In the rows, 128 means zero.
Each row of numbers stands for one object and depends on some of the facts below. Use the named rows to name the rest.

How the objects are related:
bastol	ξ	postek; bastol	ξ	lelu; bezemi	ξ	brotor; bezemi	ξ	duzil; bezemi	ξ	brotrur; bretuk	ξ	gradre
bretuk	ξ	tafuvam; bretuk	ξ	nirus; bretuk	ξ	duzil; bretuk	ξ	skitrin; bretuk	ξ	brotrur; brosker	ξ	gutre
brosker	ξ	sustagre; dimis	ξ	bedegruk; dimis	ξ	nogen; dimis	ξ	drise; dimis	ξ	trebek; dimis	ξ	gesker
dimis	ξ	taplar; dimis	ξ	dibuplun; divem	ξ	skesi; divem	ξ	simir; divem	ξ	zanol; drobrar	ξ	nibol
drobrar	ξ	flegra; drobrar	ξ	stelis; drobrar	ξ	sibes; drobrar	ξ	dibuplun; droflam	ξ	grelo; droflam	ξ	skesi
droflam	ξ	kotra; drore	ξ	lebru; drore	ξ	zanol; drostik	ξ	studotru; drostik	ξ	giplis; drotral	ξ	sasti
drotral	ξ	troplen; drotral	ξ	lugral; drufun	ξ	rinis; drufun	ξ	rutrun; drufun	ξ	trelal; drufun	ξ	zedas
famin	ξ	kliplatum; famin	ξ	brife; famin	ξ	veflal; famin	ξ	trapli; famin	ξ	tragrur; famin	ξ	povus
famin	ξ	fipal; famin	ξ	zanol; feluk	ξ	noban; feluk	ξ	staflevun; feluk	ξ	stiger; feluk	ξ	nubasir
feluk	ξ	buler; feluk	ξ	lelu; feluk	ξ	gamel; feluk	ξ	fipal; figom	ξ	nustu; figom	ξ	gitrefi
flozom	ξ	tufar; flozom	ξ	favak; flozom	ξ	trebek; flozom	ξ	flegra; flozom	ξ	sugrutrul; flozom	ξ	gamel
fluskopim	ξ	kotra; grener	ξ	gradre; grener	ξ	nogrum; grener	ξ	pela; grener	ξ	troplen; grener	ξ	flegra
gristar	ξ	skesi; gristar	ξ	belir; gristar	ξ	stobriste; gristar	ξ	trelal; grivan	ξ	broru; grivan	ξ	nirus
grivan	ξ	trelal; ketes	ξ	buler; ketes	ξ	fuskamam; ketes	ξ	zime; ketes	ξ	gamel; kife	ξ	numo
kife	ξ	stiger; kife	ξ	vake; kife	ξ	lelu; kife	ξ	piflugrer; klosku	ξ	tafuvam; klosku	ξ	morom
klosku	ξ	griki; klotapek	ξ	klazen; klotapek	ξ	veflal; klotapek	ξ	lugruk; klotapek	ξ	dulos; klugrum	ξ	vake
klugrum	ξ	fliskis; klugrum	ξ	nuva; klugrum	ξ	zedas; klugrum	ξ	zanol; leli	ξ	trifi; lugak	ξ	nogen
lugak	ξ	gabron; lugak	ξ	flegra; lugak	ξ	nirus; lugak	ξ	lebru; moris	ξ	buler; moris	ξ	beflar
neflan	ξ	nogrum; neflan	ξ	nogen; neflan	ξ	bagaski; nenam	ξ	seskik; nenam	ξ	drise; nenam	ξ	siklistem
nuso	ξ	seskik; nuso	ξ	klazen; nuso	ξ	taplar; pazetus	ξ	stadratro; pazetus	ξ	buler; pazetus	ξ	beflar
pazetus	ξ	trebek; pliser	ξ	sibes; pliser	ξ	plafur; pliser	ξ	nuva; ploflos	ξ	gradre; ploflos	ξ	nirus
ploflos	ξ	morom; pluklim	ξ	stasu; pluklim	ξ	favak; pluklim	ξ	pela; pluklim	ξ	povus; radukles	ξ	morom
radukles	ξ	siklistem; radukles	ξ	bagaski; reklidra	ξ	postek; reklidra	ξ	nustu; reklidra	ξ	muklak; reklidra	ξ	nirus
reklidra	ξ	tragrur; riflon	ξ	libitru; ripla	ξ	daklik; skuni	ξ	pari; skuni	ξ	brotrur; soskem	ξ	rutrun
soskem	ξ	pidibru; staplak	ξ	gutre; staplak	ξ	libitru; staplik	ξ	tukle; staplik	ξ	stiger; staplik	ξ	dulos
staplik	ξ	pari; stisi	ξ	trakun; stisi	ξ	rebe; stisi	ξ	bobri; stisi	ξ	nogen; stisi	ξ	fliskis
stisus	ξ	daklik; stisus	ξ	kotrodro; stuba	ξ	klazen; stuba	ξ	brezuflo; stuba	ξ	beflar; stuba	ξ	sibral
stuba	ξ	zedas; tedru	ξ	gradre; tedru	ξ	vevok; tedru	ξ	skesi; tedru	ξ	steses; tedru	ξ	nogen
tedru	ξ	pari; teme	ξ	stasu; todrun	ξ	tafuvam; todrun	ξ	veflal; todrun	ξ	motrak; traklin	ξ	vake
traklin	ξ	muskas; traklin	ξ	lebru; traklin	ξ	brotrur; vekla	ξ	grofak; vekla	ξ	stiger; vekla	ξ	belir
vekla	ξ	zime; zona	ξ	numo; zona	ξ	muklak; zona	ξ	leploklam; zona	ξ	fleneple; zubre	ξ	postek
zubre	ξ	seskik; zubre	ξ	gitrefi; zubre	ξ	veflal; zubre	ξ	favak; zubre	ξ	drise; zubre	ξ	zime
zubre	ξ	zanol; bagaski	τ	43; bastol	τ	43; bedegruk	τ	43; beflar	τ	450; belir	τ	450
bezemi	τ	694; bobri	τ	450; bretuk	τ	363; brezuflo	τ	43; brife	τ	363; broru	τ	694
brosker	τ	363; brotor	τ	694; brotrur	τ	694; buler	τ	770; daklik	τ	694; dibuplun	τ	770
dimis	τ	450; divem	τ	770; drise	τ	450; drobrar	τ	770; droflam	τ	694; drore	τ	770
drostik	τ	770; drotral	τ	770; drufun	τ	770; dulos	τ	363; duzil	τ	363; famin	τ	363
favak	τ	694; feluk	τ	450; figom	τ	363; fipal	τ	770; flegra	τ	43; fleneple	τ	770
fliskis	τ	43; flozom	τ	770; fluskopim	τ	450; fuskamam	τ	694; gabron	τ	363; gamel	τ	694
gesker	τ	450; giplis	τ	770; gitrefi	τ	363; gradre	τ	770; grelo	τ	43; grener	τ	694
griki	τ	363; gristar	τ	770; grivan	τ	363; grofak	τ	43; guke	τ	694; gutre	τ	770
ketes	τ	770; kife	τ	770; klazen	τ	770; kliplatum	τ	694; klosku	τ	43; klotapek	τ	450
klufik	τ	363; klugrum	τ	363; kotra	τ	450; kotrodro	τ	694; lebru	τ	770; leli	τ	770
lelu	τ	363; leploklam	τ	43; libitru	τ	770; lugak	τ	363; lugral	τ	450; lugruk	τ	450
moris	τ	363; morom	τ	43; motrak	τ	770; muklak	τ	43; muskas	τ	694; neflan	τ	450
nenam	τ	694; nibol	τ	43; nirus	τ	363; noban	τ	450; nogen	τ	770; nogrum	τ	363
nubasir	τ	43; numo	τ	43; nuso	τ	450; nustu	τ	363; nuva	τ	363; pari	τ	450
pazetus	τ	450; pela	τ	450; pidibru	τ	450; piflugrer	τ	450; plafur	τ	770; pliser	τ	694
ploflos	τ	363; pluklim	τ	363; postek	τ	770; povus	τ	363; radukles	τ	770; rebe	τ	450
reklidra	τ	770; riflon	τ	43; rinis	τ	450; ripla	τ	43; rutrun	τ	770; sasti	τ	43
seskik	τ	770; sibes	τ	43; sibral	τ	43; siklistem	τ	43; simir	τ	450; sivin	τ	450
skesi	τ	450; skisek	τ	770; skitrin	τ	43; skuni	τ	450; soskem	τ	770; stadratro	τ	43
staflevun	τ	694; staplak	τ	770; staplik	τ	770; stasu	τ	450; stelis	τ	770; steses	τ	450
stiger	τ	450; stisi	τ	770; stisus	τ	770; stobriste	τ	363; stuba	τ	770; studotru	τ	450
sugrutrul	τ	770; sustagre	τ	43; tafuvam	τ	363; taplar	τ	770; tedru	τ	450; teme	τ	450
todrun	τ	694; tragrur	τ	363; traklin	τ	43; trakun	τ	450; trapli	τ	43; trebek	τ	694
trelal	τ	450; trifi	τ	770; troplen	τ	770; tufar	τ	43; tukle	τ	770; vake	τ	694
veflal	τ	363; vekla	τ	43; vevok	τ	450; zanol	τ	770; zedas	τ	363; ziflevek	τ	43
zime	τ	450; zona	τ	770; zubre	τ	43

Some rows with their names:
[125 123 131 145 136 127 125 125 122 120 127 124 136 128 122 132 127 136
 133 111 134 119 141 111 124 129 123 126 123 131 122 142 128]: sugrutrul
[124 132 125 108 120 125 141 120 136 118 121 127 121 131 120 135 128 119
 115 111 129 121 105 126 137 142 153 136 125 122 133 122 133]: grivan
[124 118 126 114 138 132 129 127 124 118 144 126 122 143 120 144 124 125
 142 129 117 158 122 109 132 121 133 126 119 135 134 122 140]: trelal
[123 120 132 120 123 136 126 125 121 118 122 121 121 135 136 117 128 134
 159 100 138 120 107 138 125 170 125 126 124 124 123 152 149]: postek
[127 120 125 137 131 131 125 128 121 118 131 122 137 125 118 125 133 124
 142 107 122 118 117 121 125 114 119 126 125 129 127 128 133]: kliplatum
[136 127 125 117 122 123 128 121 140 141 121 137 119 126 137 119 129 124
 113 130 131 124 125 151 143 117 136 134 129 120 123 123 115]: ripla
[127 120 126 161 138 126 125 121 121 128 138 126 124 133 119 139 130 124
 130 129 118 123 127 122 127 107 120 126 135 128 129 132 116]: daklik
[126 123 127 157 122 125 137 143 123 138 136 126 145 122 125 142 125 125
 123 116 113 122 162 120 126 109 121 125 129 135 149 122 123]: pari
[138 135 126 116 122 123 146 141 145 119 135 136 121 127 121 151 127 121
 110 168 119 123 143 120 134 133 149 127 123 121 126 119 121]: tedru
[128 143 126 114 121 122 127 123 134 131 121 131 119 121 141 119 131 119
 115 146 136 118  98 165 125 159 126 139 124 120 122 122 117]: pluklim
[129 124 124 136 133 120 127 118 122 149 139 141 120 143 151 165 130 125
 110 140 116 115 140 186 146 138 128 143 128 119 122 146 111]: staplak
[129 146 128 139 119 124 125 130 148 132 118 151 120 151 146 126 128 121
 113 195 158 134 153 141 134 111 127 139 126 120 134 122 134]: stuba
[133 122 134 122 144 129 127 126 143 129 137 120 136 118 121 117 127 133
 132 106 127 120 130 115 124 149 134 124 125 134 118 124 116]: flegra
[132 155 125 106 119 123 142 129 151 122 119 122 121 117 120 130 129 119
 113 120 135 113 110 124 124 172 150 131 120 120 118 122 119]: lugak
[125 121 128 145 133 126 125 127 120 120 127 128 136 127 121 137 127 135
 129 105 128 120 144 118 124 133 128 125 121 129 127 145 130]: plafur
[140 140 125 118 119 122 127 134 130 121 124 133 122 135 124 133 140 120
 117 132 133 118 115 153 130 111 135 129 123 120 120 121 116]: pliser
[123 121 128 144 132 127 125 124 124 122 126 125 131 128 124 139 126 135
 131 107 126 121 140 115 125 128 127 125 124 129 125 144 130]: trifi
[125 120 128 133 137 126 126 131 120 124 139 122 138 121 123 129 126 123
 137 152 119 139 134 116 124 121 117 124 122 131 122 123 130]: gesker
[136 141 131 112 119 124 125 153 132 115 126 147 123 141 123 150 127 137
 113 101 138 126 111 120 132 150 162 127 128 119 146 123 137]: divem
[124 121 125 126 135 125 127 129 119 127 140 124 134 128 122 130 126 123
 141 137 118 138 135 119 125 122 118 124 125 130 125 123 128]: studotru
[142 158 131 116 117 124 140 147 137 148 122 128 123 116 148 113 135 129
 113 103 118 116 135 129 134 158 135 125 130 121 149 121 116]: traklin

Rows to name:
No name comes twice in this set of rows, the named rows included.
[136 149 125 141 118 122 152 146 127 151 122 136 123 118 143 138 126 120
 110 133 116 117 166 125 141 127 121 125 122 122 164 119 117] -> skuni
[123 131 146 140 130 145 124 131 142 146 118 143 122 169 135 112 126 132
 160 146 136 122 176 124 124 106 121 136 117 144 123 123 127] -> buler
[140 130 134 110 121 126 127 131 139 139 118 136 118 145 141 116 131 130
 120 103 124 118 114 153 141 149 136 135 125 121 133 120 116] -> vekla
[132 131 128 109 121 124 127 133 142 115 124 150 121 161 116 159 125 122
 113 117 135 126 129 119 145 128 175 137 121 121 154 121 130] -> gristar
[123 141 124 108 122 126 151 121 149 126 120 122 120 119 119 123 129 117
 114 135 141 116 110 114 136 131 154 132 123 128 121 122 139] -> ploflos
[124 121 131 116 122 149 127 126 124 139 123 121 121 133 127 116 127 126
 157 102 116 118 103 133 124 156 118 126 127 129 134 136 127] -> lelu
[137 154 124 149 115 123 142 135 127 146 121 130 124 119 131 133 143 119
 115 107 122 119 150 133 140 106 126 125 122 121 170 120 117] -> bezemi
[131 148 140 115 120 125 127 139 127 139 120 137 122 152 150 125 130 126
 122 112 120 115 124 169 138 187 133 133 120 121 144 126 119] -> kife
[137 140 126 116 117 122 126 134 132 125 120 125 121 116 173 116 137 129
 113 126 164 143  98 172 130 161 128 127 142 119 119 123 147] -> zubre
[131 136 125 155 120 123 128 131 131 128 119 138 122 128 167 116 125 117
 113 243 153 159 123 160 131 111 120 130 131 120 122 120 141] -> nuso
[137 122 125 116 125 122 127 118 128 156 138 136 121 126 144 138 134 127
 113 117 117 119 122 184 145 132 126 137 143 120 124 124 113] -> riflon
[124 119 139 118 124 142 126 140 121 141 132 127 122 144 129 125 126 131
 161 105 119 121 134 134 126 146 118 125 121 131 141 124 124] -> stiger
[125 136 126 109 118 126 129 122 124 131 122 131 121 129 137 114 131 123
 113 127 134 119 102 157 127 155 126 137 120 120 122 124 131] -> figom
[133 150 137 116 122 123 127 134 153 129 118 134 122 141 141 123 127 120
 115 150 158 113 135 162 125 163 141 141 122 121 120 122 117] -> flozom

Now the same objects, written a new way:
Named rows:
[ 94 147 102 110 130 101  91 117 158 144 153 121 128 102 142 141 149 101
 160 130 125 153 154 141 111 171 127 145 132  95 183 112]: bobri
[ 84 132 114 112 130 101  93 123 140 158 150 125 128 110 136 158 158  98
 149 133 141 175 172 135 110 168 137 139 125  98 173 130]: noban
[104 144 101 118 134  92  91 108 151 150 154 122 122 110 153 152 151  98
 152 135 134 170 169 145 113 168 127 150 130  90 175 124]: stasu
[194 161  46 140 139  71  84 107 150 135 122 147  88 109 154 139 190 100
 152 103 171 139 173 188  69 193 151 148 120 114 128  93]: nenam
[115 148  90 116 127  88  93 115 151 135 162 124 126 112 152 155 149  98
 146 128 129 177 156 160 111 175 129 153 133  79 168 121]: drise
[ 98 128 110 125 182  75 112 157 110 184 118 164 120  94  93 185 200  90
 143  76 176 106 154 149 112 184 130 116  69 140 129 146]: kife
[ 83 142  97  97 130  92 103 123 152 144 147 124 126 101 134 150 172 114
 156 132 140 152 144 140 166 165 123 138 136  96 182 128]: grelo
[128 161 117 113 142  79  75 127 154 134 166 129 163  91 132 169 146  83
 141 107 142 113 166 167 123 184 111 158 101  67 176 118]: klazen
[131 150  93 146 172  63 106 148 121 167 146 176 129 112 123 181 176  88
 138  71 176 114 162 155 109 178 143 163  87 105 107 129]: stuba
[121 146  98 127 165  70 113 136 140 156 124 160 126  91 132 174 182  70
 143  84 149 106 142 177 118 191 129 151  84  97 123 134]: zona
[ 90 149 112 122 120  99 100 131 147 162 156 144 138 112 133 167 146  94
 149 128 132 160 163 155 102 167 103 160 142  95 174 106]: zime
[102 142  97 103 144 114  93 118 146 129 151 106 125 109 138 139 159  99
 151 127 149 162 166 130 132 157 138 126 117 109 175 132]: sivin
[ 88 141 100 110 126 105 100 111 151 157 144 127 132 104 148 147 152  95
 158 135 127 161 159 141 114 177 123 137 125  95 174 117]: steses
[111 160 106  89 103 107  76 106 156 147 136 118 118  92 134 157 162  95
 148 142 154 141 201 163  71 193 137 143 128 110 176  90]: kliplatum
[137 171  73 104 164  45 104 140 144 141 116 159 113  68 109 185 203  93
 133  78 122 117 133 216 130 198  75 101  77 125 146 124]: divem
[100 143 119  89 117 119  96 109 142 151 118 112 114  95 142 165 158  73
 153 154 160 145 212 156  80 189 144 129 120 112 161 106]: brotor
[101 152 102 109 136 111  87 110 146 137 153 115 122  94 152 136 151  97
 173 129 130 152 165 124 135 165 130 131 115 105 185 119]: vevok
[ 98 151 115  94 106 115  87 110 150 149 128 118 115  86 134 159 156  87
 152 144 150 134 202 157  68 196 137 131 123 113 180  93]: muskas
[100 150 126  91 143  93  94 117 153 141 151 117 158  87 141 183 150  62
 141 125 148 129 176 160 131 185 134 156  93  73 150 136]: stelis
[ 93 141 104  99 128 109 109 120 151 148 147 118 128 110 145 155 155  82
 151 141 135 166 160 147 122 159 124 142 135 103 168 121]: pidibru
[124 162  96 102 102 102  82 110 162 140 143 124 114 103 142 158 158  93
 143 131 158 143 195 166  76 188 146 150 131  99 165  93]: favak

Rows to name:
No name comes twice in this set of rows, the named rows included.
[148 158  66 128 128  93 114 114 153 153 101 149  84  90 147 148 186  83
 157 104 155 117 160 182  67 197 142 137 115 124 118  91] -> todrun
[141 142  66 140 130 103 118  93 165 154 100 145  87  91 170 128 173  67
 172 109 162 107 152 169  65 194 176 159 112 111  95  95] -> grener
[132 170  66 110 126  89 107 126 152 148 104 154  79  78 122 154 198  90
 161 102 151 112 157 203  78 191 113 106 111 149 142  84] -> droflam
[ 92 150 117  82 139  89  87 124 156 141 144 120 145  65 132 169 158  84
 143 114 128 113 161 163 135 196 114 129  82  91 171 135] -> lebru
[ 60 134 133  90 114 136 109 108 146 180  91 124 102  64 133 152 153  70
 176 152 138 102 197 143  75 198 140 113 102 132 178  98] -> brotrur
[ 78 129 120 133 129 109  98 144 132 172 168 151 137 132 119 157 148 109
 145 117 166 156 166 118  88 158 143 174 135  98 174 115] -> beflar
[138 147  69 131 157  69 115 109 164 143 128 143 119  84 165 168 172  53
 148  87 143 124 128 178 120 195 163 175  90  72  75 142] -> radukles
[ 97 106  64 130 160 139 154 106 141 172  61 151  74  52 178 117 157  62
 201 117 124  94 125 122 120 189 175 125  89 138 122 125] -> bretuk
[132 131 112 161 169  79 124 163 117 179 146 190 156 123 108 177 166  70
 133  72 200  93 160 147 100 163 137 185  93 112 121 119] -> ketes
[122 115  72 153 152  77 142 107 152 176 115 154  96  97 171 128 178  89
 183 113 130 125 106 150 141 180 148 165 128  93 113 125] -> klosku
[122 154 103 109 143  58  60 121 156 134 169 120 142  92 133 170 164 101
 136  98 145 133 161 168 112 199 134 160 100  57 160 133] -> seskik
[110 123  94 112 133 102 119 100 166 135 140 102 128 100 168 117 145  92
 171 140 131 134 130 133 164 167 150 163 139  71 167 131] -> morom
[136 167  77 103 175  51 105 143 142 145 113 149 108  66 114 176 207  97
 141  75 132 115 136 205 141 204  93  92  65 131 139 132] -> drore
[119 133  85 153 155  62 139 134 126 183 118 176 104 114 132 154 192 106
 157 106 150 129 127 160 142 170 106 152 131 119 142 117] -> bastol

Now the same objects, written a new way:
Known rows:
[153 102 133 123 127 162 123 109 155 113 115 138 136 119]: skitrin
[ 83 138 127 178 130  95 128 170 188 122 111 131 160 100]: gutre
[136 138 143 126 151 145 145 157 143 142 150 126 104 142]: pela
[106 133 131 121 157 145 115 157 102 160 147 139 117 143]: skuni
[142 134 145 149 113 100 118 139 140 118 130 111 148 115]: motrak
[119 139  89 121 129 132 142 127  86 118 132 137 150 142]: lugak
[141 139 146 138 111 101 123 136 146 123 133 115 154 110]: nogen
[143 148 148 136 109 103 122 138 147 126 130 114 161 117]: dibuplun
[133 149 153 117 145 142 150 143 149 150 149 138 120 157]: rebe
[132 151 152 118 145 143 148 141 150 152 149 138 122 156]: trakun
[157 136 128 128 109 113 136 180 150 124 134  94 133  57]: troplen
[134 129 124 136  92 123 134 115 144 146 106 120  91 158]: gamel
[146  94 136 132 129 157 123 101 150 110 113 138 130 123]: grofak
[108 134 133 125 161 147 116 152  98 159 143 137 115 147]: klotapek
[114 125 155 127 156 134 155 128 135 149 145 132 103 134]: trelal
[118 129 112 123  97 124 124 119 127 156 108 125  97 144]: guke
[115 129 129 142 121 105  92 147  98 134 129 118 155 107]: staplik
[129 125 149 146 159 139 138 144 134 131 143 126  95 156]: piflugrer
[146 140 102 126 121 129 172 127 127 101 136 128 138 138]: nogrum
[100  75 148  98 123 108 148 147 153 147 189 168 102 136]: kotra
[129 134 116 132 127 121 180 100 119 104 127 129 139 141]: zedas

Rows to name:
No name comes twice in this set of rows, the named rows included.
[117 111 125 169 134 103  81 154  89 117 124 107 131 110] -> zona
[143 161 152 128 104 105 127 129 150 133 128 120 173 120] -> plafur
[122 139  87 126 130 134 141 135  85 115 132 132 145 140] -> pluklim
[109 123 129 129 115  99  95 147 102 141 136 126 156 101] -> divem
[ 77  68 129  85 127 111 123 158 112 166 194 178 110 125] -> fluskopim
[153 112 135 119 123 163 126 104 158 117 113 139 144 125] -> bedegruk
[133 145 151 125 148 144 143 145 144 145 148 134 114 155] -> gesker
[117 116 150 120 142 128 147 142 144 143 160 143 103 143] -> skesi
[105 128 163 125 163 133 168 110 129 154 135 127 104 121] -> rinis
[134 134 124 130  91 123 137 113 147 150 106 121  98 158] -> trebek
[103 126 166 141 132  92 157  84 121 137 109 102 146  62] -> rutrun

